Below is a small trained network, with its code and all its weights. Each question gives an input and a target symbol and asks what happens when units are switched off, that is, made to give their printed mean instead of their output.

import numpy as np


def w(rows, s, z=0):
    codes = np.array(rows[::2]) - 128.0
    scale = np.full(codes.shape[1], s)
    scale[-1] = z or s
    return codes * scale


def f(y):
    return y / 2 * (1 + np.tanh(0.7978845608 * (y + 0.044715 * y**3)))


def softmax(a):
    e = np.exp(a - a.max(-1, keepdims=True))
    return e / e.sum(-1, keepdims=True)


def log_softmax(a):
    a = a - a.max(-1, keepdims=True)
    return a - np.log(np.exp(a).sum(-1, keepdims=True))


def net(x, mask):
    ids = ['βδζθλτω'.index(c) for c in x.split()]
    T = len(ids)
    res = E[ids] + P[:T]
    q, k, v = (res @ M[0].T for M in (Q, K, V))
    z = softmax(np.where(np.tri(T) > 0, q @ k.T / 3**0.5, -1e9)) @ v
    res = res + np.where(mask[0], z, O[0][:, -1]) @ O[0][:, :-1]
    y = f(res @ A[0][:, :-1].T + A[0][:, -1])
    res = res + np.where(mask[1:13], y, B[0][:, -1]) @ B[0][:, :-1]
    return log_softmax(res[-1] @ U[:, :-1].T + U[:, -1])


Q, K, V, O, A, B = {}, {}, {}, {}, {}, {}
E = w([
[155,121,70,87],'β',
[80,203,74,221],'δ',
[137,158,158,95],'ζ',
[244,178,240,32],'θ',
[178,249,165,211],'λ',
[159,30,123,51],'τ',
[190,125,38,254],'ω',
],0.016)
P = w([
[95,196,61,60],'0',
[78,205,57,49],'1',
[201,5,248,83],'2',
[52,184,58,70],'3',
[185,7,249,91],'4',
[52,194,52,60],'5',
[181,8,254,77],'6',
[46,199,39,67],'7',
[186,8,241,54],'8',
],0.0053)
Q[0] = w([
[185,2,149,201],'h1',
[224,52,79,212],'h1',
[34,133,83,87],'h1',
],0.0064)
K[0] = w([
[249,99,117,99],'h1',
[128,86,102,254],'h1',
[82,169,150,86],'h1',
],0.0089)
V[0] = w([
[176,99,62,191],'h1',
[51,190,196,191],'h1',
[255,144,152,213],'h1',
],0.0083)
O[0] = w([
[168,34,3,249,253],'h1',
[57,187,170,153,226],'h1',
[245,119,173,110,224],'h1',
],0.006,0.0043)
A[0] = w([
[163,141,162,137,3],'n1',
[175,116,89,114,59],'n2',
[196,141,169,94,59],'n3',
[111,50,150,96,234],'n4',
[155,159,140,165,77],'n5',
[7,146,137,130,217],'n6',
[104,140,123,153,134],'n7',
[76,114,97,65,214],'n8',
[115,176,166,126,175],'n9',
[124,147,114,126,105],'n10',
[144,180,140,163,167],'n11',
[103,148,129,161,3],'n12',
],0.017,0.0026)
B[0] = w([
[121,164,109,143,145],'n1',
[78,147,142,102,188],'n2',
[107,98,50,130,175],'n3',
[132,133,189,254,154],'n4',
[116,136,145,125,200],'n5',
[84,102,156,104,250],'n6',
[157,88,128,142,187],'n7',
[83,225,145,182,153],'n8',
[143,104,195,61,185],'n9',
[154,98,107,166,147],'n10',
[160,47,154,116,233],'n11',
[106,60,102,141,185],'n12',
],0.011)
U = w([
[100,156,80,120,137],'β',
[74,7,143,140,1],'δ',
[133,126,213,89,205],'ζ',
[187,58,109,35,112],'θ',
[255,61,248,118,133],'λ',
[157,122,221,220,45],'τ',
[245,51,60,220,184],'ω',
],0.0053,0.0027)

Each question gives the input, a string of symbols that net reads in full, and the target symbol t.
The units are the heads (3 rows each of Q, K, V and O) and the neurons (one row each of A and B). Each row of codes is followed by its name. A weight is (code - 128) times the scale printed after its matrix; where a second scale follows, it is the last column's (O, A, B and U).
mask holds one flag per unit, heads first, then neurons. A switched-off unit (its flag False) gives its mean, the last column of its rows in O or B, instead of its output. The means were averaged over made-up inputs and are rounded, as every weight is.
A unit's drop is (log p(t) with every unit on - log p(t) with that unit switched off) / (log p(t) with every unit on - log p(t) with every unit switched off).
The circuit of an input: a set's keep is (log p(t) with only the set's units on - log p(t) with every unit switched off) / (log p(t) with every unit on - log p(t) with every unit switched off). Starting from the 12 units with the biggest drops (on a tie, the unit counted first), units are removed one at a time, each time the one whose removal leaves the highest keep (on an exact tie, the one counted first), for as long as the keep stays at least 0.8.
circuit, biggest first: the units of the circuit, biggest drop first
k most important neurons: the k neurons with the biggest drops, biggest first
drop of u: that unit's drop, to one decimal
input δ δ δ δ δ λ ω ω θ, target ω: circuit, biggest first => [n3 n6]
input ω δ ω ζ δ ω β, target ω: 2 most important neurons => [n6 n4]
input δ ω δ ω δ ω τ, target ω: circuit, biggest first => [h1 n4 n3]
input ω λ ω β ζ, target ω: 4 most important neurons => [n3 n6 n9 n4]
input δ λ ω β, target β: 3 most important neurons => [n11 n8 n9]
input δ ω λ τ ω λ, target λ: most important neuron => [n11]
input ω δ λ ω δ, target ω: circuit, biggest first => [h1 n6]
input τ λ λ ω θ δ δ ω β, target ω: circuit, biggest first => [n6 n9]
input δ δ ω β λ, target ω: 4 most important neurons => [n3 n6 n9 n1]
input β λ ω δ ω τ, target τ: circuit, biggest first => [n4 n8]
input δ ζ δ δ θ, target θ: 3 most important neurons => [n3 n9 n8]
input δ ω θ ω ω λ ζ, target ω: circuit, biggest first => [n3 n6 h1 n4]
input δ ω ζ δ ω δ δ δ, target δ: circuit, biggest first => [h1 n6 n12]
input λ θ λ ζ δ, target λ: most important neuron => [n3]
input θ β τ, target τ: 2 most important neurons => [n4 n8]
input τ ω τ, target ω: drop of n3 => 0.4
input δ ω δ, target ω: drop of n2 => 0.2
input ω ω λ, target ω: drop of n3 => 0.3
input ω ζ ω β, target β: drop of h1 => 0.1
